Each row has a name. Each question is about the rows just above it.

[ 97 134 127 133 140 118 170 196 138 139  93 120 125 128 143 123 127 131
 151 194  98 143  89 118  95 124 107 115  96 167 151 117] : nunuz
[110 125 138 117 142 159 120 109 125 179 138 110 126 139 119 122 164 127
  93 195 131 130 149 144 194 135 132 210  87 161 185 147] : dumu
[ 97 134 127 133 140 118 170 196 138 139  93 120 125 128 143 123 127 131
 151 194  98 143  89 118  95 124 107 115 211 167 151 117] : Luf
dumu without one entry, shuffled: [126  87 117 142 164 161  93 125 185 125 179 131 110 144 119 210 149 147
 130 110 138 159 194 135 127 195 132 120 138 122 139]. Gone: | [109]
Which entry of dumu is missing from [135 139 122 132 110 161 130 142 138 149  87 144  93 185 138 125 119 126
 110 127 164 120 117 147 179 210 159 125 109 131 195]? | [194]

[129  96 114 124  91 184 125 101 127 178  77  87  82  64 114 122  99 105
 176 137 105 186 180 119 102 202] -> Zukil
[185  88 155 176  94  97 180 104 184 170  91  91 104  94  79  85 119  96
 167 173 153 165 159 180  89  99] -> pupom
[112 142 142 122 151 162 111 150 113  81 135 152 115 140 149 148 155 107
  78 120 117  88  78 124 152 147] -> Sef
[ 89 115  37  74  70  70 108  40  89 111 195  73 216 151  89  65  39 112
 114  45  51 114 121  88  94  89] -> noke
[124  75  62 103  57  41 121  48 123 213 106  54 149  97  48  54  43 101
 217 108  93 211 218 105  57  87] -> vof
[ 41 105  48  51 100 158  43  88  40 133 101  96 118  97 108 158  77  55
 135  51  54 154 144  42 103 189] -> bik
The row with [185  88 155 176  94  97 180 104 184 170  91  91 104  94  79  85 119  96
 167 173 153 165 159 180  89  99] is | pupom
Which entry of bik is missing from [ 41  42 103  88  40 154  77 101  48 144 118 158  51 189  55 135 158  51
 100  97  96  43 105 108 133]? | [54]

[190 120  96  65 199 117  53 110 138  81 189 135 117 109 164  96 142 192
 135  94  54  94  80] : Dilek
[190 120  96  65 199 211  53 110 138  81 189 135 117  77 164  96 142 192
 135  94  54  94  80] : Mera
[190  81  96  65 199 152 136 110 138  81 189 135 117 109 164  96 111 192
 135  94  54  94  80] : bazu
Shuffled Dilek with one entry gone: [120 199 192 190 189 110 164  53 117 109  65  94 135  96 135  96  81 142
 117  94  80  54], missing | [138]
Which row holds [190 120  96  65 199 211  53 110 138  81 189 135 117  77 164  96 142 192
 135  94  54  94  80]? | Mera
[190  81  96  65 199 152 136 110 138  81 189 135 117 109 164  96 111 192
 135  94  54  94  80] is in which row? | bazu

[119 127 160  62 116  91 144 133  90  91 113 173] = bom
[ 81 147  80 123 108 181 155 184  67 102  67  87] = Bupiv
[166 119 122  61 157  81  74 109 195 117  57 136] = gepam
[ 98 193  65 175 135 178 121 109 195  99 177  75] = betu
[106 191  90 197 106 149 191 115 183 118 191 104] = vozub
[148  59 204 202 165 181 193 154 109 182 150 183] = Siv
[185 104  66 171 130 129  83  83 166 103  78  72] = Tizom
[105 194 162  78 103 130 194 120 138  95  89 145] = vona
Which entry of Tizom is missing from [ 83 171  78 104  66  83 129 166 130 185  72]? | [103]
The value that Bupiv holds more than once: | [67]
Shuffled betu with one entry gone: [ 98  65 121 109  75 195 178 177 193 135 175], missing | [99]
Bupiv without one entry, shuffled: [ 87 147 181 102 184 108 155  67  81  67 123]. Gone: | [80]
Tizom without one entry, shuffled: [ 83  83  72 130 104  78 185 103 166  66 171]. Gone: | [129]
Which value appears more than once in vona? | [194]
Whose row is [106 191  90 197 106 149 191 115 183 118 191 104]? | vozub

[221  94 129 140  84 179 136 105  66  65] : vubis
[ 73 135  88 159 181 111  83 125 166 183] : Tulos
[ 92  78 113 123  94  74 112 103 178 178] : migo
[109 120  80  92  99  76  80  90  57 161] : zata
[ 73 121  87 115 166 179 134 136  38 113] : reso
[138 135 129 159 159 174 136 136 170 102] : funam
The row with [ 92  78 113 123  94  74 112 103 178 178] is | migo
Which value appears more than once in migo? | [178]

[146 138 150 156 162] -> larup
[104  98  89 132  50] -> meri
[154 119 115 134 105] -> Gobuk
[135 142 142 114 159] -> Dida
[180 150 151 105 180] -> vigad
[155 126 138 192 118] -> pego
[134 126 135 150 132] -> zapid
[122 119 115 134 105] -> mosab
[134 126 135 125  89] -> fuz
[155 126 161 211 146] -> zopub
[134 143 142 109 161] -> revik
Repeated in vigad: | [180]
The value that Dida holds more than once: | [142]

[141  93 111  93 103  86 160 222] -> Zifi
[157 164 106 103 104 165 222  84] -> Rab
[154  82  87 102 176 137  75  75] -> bimu
[107  79 157 161 124  94 151 188] -> laki
[143  82  83 105 159 143 224  90] -> bofo
[152 105 100  89 157 157 157 151] -> Novob
[ 89 126 152 129 104  84 127 213] -> pum
[156 103  97  90 154 158 224  91] -> ved
Which value appears more than once in Zifi? | [93]
Which entry of Rab is missing from [ 84 222 157 165 104 106 164]? | [103]
Which entry of pum is missing from [104 129 152 126 213  84  89]? | [127]
Which value appears more than once in bimu? | [75]
Which value appears more than once in Novob? | [157]
Novob without one entry, shuffled: [157  89 157 151 157 105 100]. Gone: | [152]
Shuffled Rab with one entry gone: [ 84 164 157 103 104 222 106], missing | [165]

[ 71  70  72  69 187  68 186 182 166  68 177  71  66 191 181]  sepel
[195  70  67 195 151  69  67 178  69  74  76  72 192 141  60]  Pusoz
[ 69  61 111  71 185 111 111 183 181  73 186  79  62 191 198]  ditig
[187 199 191 187  75 192  69  61  66 193  89 197 190  69  76]  Voz
[ 74 190 182  61  86 185 187  71 173 190 180 186  91  92 188]  Domam
[195  69  67 189 161  60  69 183  70  69  77  63 193 156  75]  nep
[184 185 179 178  72 174  75  69  84 192  72 185 181  72  70]  bisi
Repeated in nep: | [69]
Shuffled Voz with one entry gone: [199 192  61 187  66  69 187  89 191 193 197  69 190  75], missing | [76]
Domam without one entry, shuffled: [188  74 182  86 190 185 180  61 190  91 186 173  71 187]. Gone: | [92]
Which value appears more than once in ditig? | [111]

[ 97 151 126 107 110 112 139 129 107 155 142 126 164 134 154 171 113 123
 145 145 134 103 156 105 106 145 157 129 130  98 181 138 135 126 100 108
  92] -> berez
[127 135 153 108 130  93 163 148 153 144 120 127 124 104 143 146 134 138
 114 143 144 151 109 145 130 141 141 109 135  78 151 143 124 143 104 127
 139] -> Tado
[141 163 195 107 199 167 140 122 138 117  71 102 117  88 154 147 132 141
 120 109 125 172 137 129 117 167 121 158 112 109  97 139 141 139 119 158
 133] -> kipop
[120 141 144 121 129 114 145 133 146 139 122 119 137 116 142 140 137 134
 134 144 136 148 119 117 138 141 132 124 132  98 150 152 120 131 106 117
 136] -> Zuko
[131 159 129 108 131 115 138 134 136 160 117 131 130 134 129 138 144 124
 110 139 142 147 109 120 119 145 128 121 146 118 156 136 109 155  98 108
 149] -> piv
[119 147 152 105 145 108 156 151 144 159 122 117 140 105 149 162 127 127
 111 136 150 149 120 104 113 148 133 110 135  95 160 136 132 147 105 116
 135] -> Peku
[119 145 130 122  99  99 148 130  99 147 112 123 124 121 130 136 141 118
 140 115 143 145 128 123 131 148 112 121 144 104 151 152 114 122  99 114
 127] -> tubag
[126 142 149 106 146 125 134 122 126 141 102 119 110 125 129 154 138 123
 119 125 141 148 132 137 107 156 122 146 142 112 154 135 114 136 101 118
 135] -> vun
[ 31 117 165  94  95  31 160 146  86 137 130 140 103 129 119  31 156 148
  69 190 139 155 100 117 105 156 151 130 140  86 182 103 120 160 104 113
 152] -> givep
[119 157 168 106 145 106 133 136 107 126 114 120 144 119 142 144 128 139
 119 156 114 153 130 113 126 159 134 143 127 108 134 122 138 153 102 127
 154] -> Kar
[114 167 127 101 151 131  82 128 174 149 102 121 115 152 135 119 117 120
 118 161 126 153  92 126 139 120 159 145 172 128 127 160  73 194  75 116
 153] -> bidop
[125 158 142 101 133 113 139 133 128 142 110 136 127 129 137 137 131 133
 121 139 126 135 125 109 121 150 135 131 141 102 141 130 121 151  94 129
 138] -> lut
Shuffled Tado with one entry gone: [127 134  78 151 130 153 148 143 144 163 145 120 104 109 124 127 124 143
 139 143 130 144 143 141 135 104 153 108 127 141 114 109 135 138  93 151], missing | [146]
Whose row is [119 145 130 122  99  99 148 130  99 147 112 123 124 121 130 136 141 118
 140 115 143 145 128 123 131 148 112 121 144 104 151 152 114 122  99 114
 127]? | tubag
givep without one entry, shuffled: [140 105 130  31 148 165 117 139  94 137 182 103 117 160 120  95  86 146
 152 140 190 130 104 156 103 129 100  31  86 155  69 160 119 113 156  31]. Gone: | [151]
Which entry of berez is missing from [164 107  92 145 154  98 171 129 110 100 134 108 107 112 139 126 157 145
 135 123 126 130 145 105 103 155 142 106 134 129 126 113  97 138 181 151]? | [156]
Whose row is [120 141 144 121 129 114 145 133 146 139 122 119 137 116 142 140 137 134
 134 144 136 148 119 117 138 141 132 124 132  98 150 152 120 131 106 117
 136]? | Zuko
Shuffled kipop with one entry gone: [112 109 141 117 163 158 120 199 167 139 109  97 147 139 122  88 129 121
 195 172 125  71 141 107 102 119 167 117 133 154 137 140 117 141 158 138], missing | [132]

[155 155 155 114 125] -> zalum
[106 106 145 120 129] -> Gikat
[130 136 105  39 148] -> mov
[132 137 151  62 133] -> sefud
Gikat without one entry, shuffled: [120 129 106 106]. Gone: | [145]
Repeated in Gikat: | [106]
Which value appears more than once in zalum? | [155]
Where do [106 106 145 120 129] appear? | Gikat

[ 85 128  72 122  71  87 196  56] : Beto
[173 109 121  54 173 102  59  75] : zevil
[127 147  78  79 126 198 202 198] : futib
Beto without one entry, shuffled: [ 72  85 122 128  87  56 196]. Gone: | [71]
Which value appears more than once in futib? | [198]
Which value appears more than once in zevil? | [173]
Shuffled Beto with one entry gone: [ 87  72  85  56 122 196 128], missing | [71]
The row with [127 147  78  79 126 198 202 198] is | futib
Shuffled futib with one entry gone: [198 126  79 202 198  78 147], missing | [127]

[107  96  89 149  88 191 211 180 129  66 169 179 223 198 199 150  58 189
  67 150 181 160 212 178  99  55 199 110 191 180  88 181 106 201 159  57] -> pep
[101  74 195 149 176 184 166 165 149  92 139 146 204  73 109 176 196 138
 139 185 212 194 211  92 194 101  91 214  74 157 158 185  64 184 139 167] -> lek
[165 175 187 121 186  78  55  89 142 208  99  89  45  67  67 121 219  78
 208 121  89 111  56  88 175 219  66 164  77  88 186  67 164  67 110 219] -> mavaf
Where do [107  96  89 149  88 191 211 180 129  66 169 179 223 198 199 150  58 189
  67 150 181 160 212 178  99  55 199 110 191 180  88 181 106 201 159  57] appear? | pep
Whose row is [101  74 195 149 176 184 166 165 149  92 139 146 204  73 109 176 196 138
 139 185 212 194 211  92 194 101  91 214  74 157 158 185  64 184 139 167]? | lek

[135 171 171 171 161 158 130] = ver
[111 123 111  45 123  97 123] = lagu
[146 148 153 108 107 148 125] = zudaf
Which value appears more than once in ver? | [171]
Repeated in zudaf: | [148]
zudaf without one entry, shuffled: [108 125 153 146 148 148]. Gone: | [107]
Whose row is [135 171 171 171 161 158 130]? | ver
zudaf without one entry, shuffled: [107 148 125 148 108 146]. Gone: | [153]
Whose row is [111 123 111  45 123  97 123]? | lagu

[138 133 140 121 126 150 131 134 121 115 157 134 181  78 138  86  62  78
 140  97 139]  lifan
[ 97 126 123 164 107 133 108 159 132 112  55 121 118 142 106 133 133 144
 162 132 154]  Maf
[104 114 116 130 137 121 123  97 102 134  92 114 119 162 129 153 129 136
 162 141 114]  gem
[117 146 142 121 108 112 132 133 127 147 152 139  92 159 170 126 142 122
 102 143  82]  Duvo
[104 114 116 130 137 121 123  97 102 134 136 127 148  69 148 103 109 108
 123 108 133]  fufos
[130 140  96  87  94 119 102 110  99 131 122 132  96 182 111 148 132 109
 158 194 127]  Bip
[139 150 123 119 146 161 152 152  95 163 148 122 131 105 127 120 128 142
 100 114 118]  dob
[130 140  96  87  94 119 102 110  99 131 122 132  96 182 111 148 132 109
 121 194  90]  fazi
[151 113 119  98 117 147 139 145 101 164 141 104 162  82 147 144 109 143
  89  93 123]  muvu
[138 174 131 111 128 108 133 144 128 167 162 137  98 150 149 112 112 159
  93 120  93]  som
[122 152 115  97 112  95 108 100  97 126 104 132  72 165  99 187 111 102
 120 184 129]  fabi
[130 140  96  87  94 119 102 110  99 131 122 132  96 182 111 148 132 109
 121 194 103]  Pudes
Shuffled fabi with one entry gone: [165  97  97 115 102 132  95 184 112 111 108 104 120 152  72 122 187  99
 126 100], missing | [129]
Which value appears more than once in fabi? | [97]

[106 128  63 145 105 121 100 136 123 185 121 135 168 158 160 143 101 123
 126 144 160 144 171  99 173 121 171  87 159 102 126 125 198  44  93 151
 146  96 100 143 141 174  98 144 121 125 160 132 103  81 176 154  63  94
 115 100 133 137] -> rele
[154 157 155 110  88  94 133 195 135 123 103 109 142 107 103 147 121 111
 118 134 143 109 113  80 146 122 129 177  80 157 123 115 156 161 113 109
 128 110 141 140 111 141 154 110 102 139 163 134 125 167 115 138 138 130
  90 119 121 143] -> Toter
[140 137 131 137 167 205 142  80 115 120 186 179 135  67 152  75 164 153
 112 116 105 132  68 144 121 148  77 140 113 141 101 140 107 137  69 142
 166 172 146 141 122 107 155 173 144 153 144 138 181 137 188  96  67 111
 114 110 107 153] -> Dutu
[154 157 155 154  88  94 133 195 135 123 103 109 142 107 103 147 121 111
 118 134 155 109 113  80 146 122 129 177  80 157 123 115 156 161 113 109
 128 110 141 140 111 141 154 110 102 102 163 134 125 167 115 138 138 130
  90 119 121 143] -> Roko
[149 131 134 185 124 117 136 181 143 161  67  95 122 123  94 135  91  95
 121 124 168 123 117 124 167 119 143  93 116 148 151  75 152 118 112 148
 123 116 148 114  80 130 154 140  82 104 216 137 150 138 117 146 106 125
  88 120 106 132] -> Kosil
Kosil without one entry, shuffled: [119 168 140 146 136 117 132  94 148 124 138  93  88 114 124 125  67 131
 124  75 118 149 130 123 106 148 216 117 116 134 161  91 120 106 123 116
  80  95 137 148 104 181  82 151 185 154  95 123 112 150 135 143 152 167
 143 122 117]. Gone: | [121]
[140 137 131 137 167 205 142  80 115 120 186 179 135  67 152  75 164 153
 112 116 105 132  68 144 121 148  77 140 113 141 101 140 107 137  69 142
 166 172 146 141 122 107 155 173 144 153 144 138 181 137 188  96  67 111
 114 110 107 153] is in which row? | Dutu

[102 143 159 100  86 168 121 102 127 148 115 152 177 105  95 105 178 170
  83  95 115 136 135 171 121 167 107  93 109 138 156 108 105  94  77  85
 126] -> Sulav
[168 143 159 100  86 168 121 102 127 148 115 115 177 105  95 105 178 170
  83  95 115 136 105 171 121 167 107  93 109 138 156 108 105  94  77  85
 126] -> Zuga
[156 100 179 162 181 118 141 141 122 137 138 115  97 169 168 169  97 119
 169 107  86 179  81 145 145 135 179 105 164 134  80 143 153 200 111 179
 162] -> kagi
[156 100 111 162 181 118 141 141 122 137 138 115  97 169 168 169  97 119
 169 107  86  98  81 145 145 135 179 174 164 134  80 143 153 200 111 131
 162] -> lifi
Which row holds [156 100 111 162 181 118 141 141 122 137 138 115  97 169 168 169  97 119
 169 107  86  98  81 145 145 135 179 174 164 134  80 143 153 200 111 131
 162]? | lifi

[223 180 127  80]  Peg
[145  78 145  78]  lif
[217  73 144 157]  Tet
[223 180 127  80] is in which row? | Peg
Which row holds [145  78 145  78]? | lif

[117 112 160 217 150] : rof
[ 72 108 134 225 165] : Pekod
[ 81  91  56 147  81] : gofo
[112 116  51 169 124] : Tor
[152 118  58 152 111] : Puzu
[ 80 134 117 208 134] : dogin
[103 119 175 194 172] : fasog
[ 60  47  46 152 111] : zol
[119 119 119 119 119] : genam
[ 83  32 191 163 161] : leb
[103 119  49  81 134] : Dek
The value that genam holds more than once: | [119]
Which entry of Puzu is missing from [152 152 118 111]? | [58]
The value that Puzu holds more than once: | [152]
Repeated in dogin: | [134]
Shuffled zol with one entry gone: [111 152  60  46], missing | [47]
The value that gofo holds more than once: | [81]
[ 81  91  56 147  81] is in which row? | gofo

[113 136 136 127 126 111 156 133 133 163 124 125 132 104 134  92 117  94
 107 101 146 108 112 128 111 124 128 166 139 136 127 126 131 120 105 137
 130 146 128 121  95 112] -> korif
[161 131 130 131 107 140  85  95 117 140 124 159 166 133 146 154 146 121
 104 132 114 136 132 138 148 119 129 120 114 117 166 166 165 117  99 135
 129 124 114 109 137 137] -> pevab
[ 96 135  88 110  90 107 139 142 135 151 119 123 147 156 125 145 107 161
 131 109 118 123  91  88 116 127 150  34 115 150  84 134 114 102 125 120
 126 123 148 135 115 149] -> Vin
[110 133 129 117 148 120 159 123 118 131 143 108 160 133  93 133 143  84
 160 106 154  95  93  77 110 157 183 130 124  89  99  86  77 113  79  94
 116 155 143 128  72  75] -> muti
[115 122  94 124  84 122 138 148 124 141 110 121 149 153 123 137 116 118
 134 106 140 135  79 137  87 108 166  56 130 164  91 117 136  90 112 142
 130 127 154 127 126 139] -> dus
[ 94 127  95 107  91 100 136 139 131 160 107 126 138 149 125 130 111 170
 127 116 108 118 108 149 134 126 143 127 106 141  96 127 118 115 138 129
 128 127 132 136 116 146] -> Fisol
[154 144 121 144  94 132 128 116 100 146 119 135 133 136 145 126 115 101
 129 118 119 138  74 137  95  95 164 115 142 151  98  90 136  87  78 153
 129 169 159 145 132 134] -> rabeb
Where do [ 94 127  95 107  91 100 136 139 131 160 107 126 138 149 125 130 111 170
 127 116 108 118 108 149 134 126 143 127 106 141  96 127 118 115 138 129
 128 127 132 136 116 146] appear? | Fisol
Whose row is [161 131 130 131 107 140  85  95 117 140 124 159 166 133 146 154 146 121
 104 132 114 136 132 138 148 119 129 120 114 117 166 166 165 117  99 135
 129 124 114 109 137 137]? | pevab
Which row holds [113 136 136 127 126 111 156 133 133 163 124 125 132 104 134  92 117  94
 107 101 146 108 112 128 111 124 128 166 139 136 127 126 131 120 105 137
 130 146 128 121  95 112]? | korif

[113 102 117 112 119 137 139 204 181 119 119 118  68 170 141 112 106 167
 123  95 119] -> sib
[111 102 117 111 119 137 139 147 181 123 111 138  98 147 111 153  79 151
 149 160 118] -> kat
[132  98 134 137 133 149  84 148 176 127 132 117  88 134 119 118  88 144
 133 117 121] -> sir
Whose row is [113 102 117 112 119 137 139 204 181 119 119 118  68 170 141 112 106 167
 123  95 119]? | sib
Which entry of kat is missing from [111 117 181  79  98 111 151 111 147 138 149 139 147 153 160 123 111 118
 119 102]? | [137]
kat without one entry, shuffled: [111 147 138 153 117 111 181 118 151 102 139 149 147 137 111 111 160  98
  79 119]. Gone: | [123]
Where do [132  98 134 137 133 149  84 148 176 127 132 117  88 134 119 118  88 144
 133 117 121] appear? | sir
kat without one entry, shuffled: [149 111 123 139 111 147 153 118 151 137  79 111 181 119 160 138 111  98
 117 147]. Gone: | [102]

[217 199  55  42] -> sus
[ 89 110  89 217] -> Zuzi
[ 81 215  81  81] -> bim
Which value appears more than once in Zuzi? | [89]
Repeated in bim: | [81]

[ 38 211  39 217] : baz
[ 38 211 103 223] : nar
[210  42  41  51] : beb
[ 52  42 138  51] : Tifu
[179  91  57 193] : Bedap
[ 38 211 103  47] : sovan
[110 108 215  47] : muked
[215 215  47 215] : vido
[165 141  41 210] : Vik
Shuffled muked with one entry gone: [215 108  47], missing | [110]
The value that vido holds more than once: | [215]
Which entry of Tifu is missing from [138  52  42]? | [51]

[114 134 125 154 181 125] -> rav
[ 41 100  89 129 146 175] -> Katup
[181 134 125 181 181 181] -> luvo
[195 107 167 188 107 125] -> zavu
The value that rav holds more than once: | [125]
The value that luvo holds more than once: | [181]
Which value appears more than once in zavu? | [107]

[118 117 111 118 138 128 133 143 129 137 133 110 134 132 144 126 110 185
 148 143 100 152 132 143 137 131 133 160 134 120 140 148 134 125 143 117
 139 106 108] = zimu
[111 120 135 133 136 147 125 128 125 154 125 120 110 150 159 135 140 145
 153 133 126 152 147 139 117 110 141 110 129 132 137 123 125 147 131 134
 136  99 129] = Tik
[127 159 123 128 153 143 142 128 100 105  95 126 105 153 149 127 140 105
 131 134 150 128 158 135 100  96 105 125 159 145 133 135 135 127 119 162
 130 155 155] = kodus
[118 117 143 118 138 128 133 143 129 137 133 110 132 132 144 126 110 185
 148 143 100 122 132 143 137 143 133 160 134 120 140 148 134 125 138 138
 139 121 108] = bosa
Whose row is [118 117 143 118 138 128 133 143 129 137 133 110 132 132 144 126 110 185
 148 143 100 122 132 143 137 143 133 160 134 120 140 148 134 125 138 138
 139 121 108]? | bosa
The row with [111 120 135 133 136 147 125 128 125 154 125 120 110 150 159 135 140 145
 153 133 126 152 147 139 117 110 141 110 129 132 137 123 125 147 131 134
 136  99 129] is | Tik
[118 117 111 118 138 128 133 143 129 137 133 110 134 132 144 126 110 185
 148 143 100 152 132 143 137 131 133 160 134 120 140 148 134 125 143 117
 139 106 108] is in which row? | zimu
Which entry of bosa is missing from [132 143 100 138 134 143 148 140 143 108 121 144 137 110 132 134 185 133
 139 110 128 138 133 138 160 118 126 117 133 143 143 118 137 132 129 122
 125 148]? | [120]

[167  75 167 140 122 166 137 167 122]  Vuza
[134 141 221  94 149 120 137 120 128]  rusif
[134 141 221  94 149 159 170 108 196]  sasir
[134 141 221  94 138 152 137 137 128]  rivag
Repeated in rivag: | [137]
The value that rusif holds more than once: | [120]
Shuffled rivag with one entry gone: [137 138  94 141 221 137 134 152], missing | [128]
Which entry of Vuza is missing from [ 75 122 167 167 167 137 122 140]? | [166]
Where do [167  75 167 140 122 166 137 167 122] appear? | Vuza
Whose row is [134 141 221  94 138 152 137 137 128]? | rivag

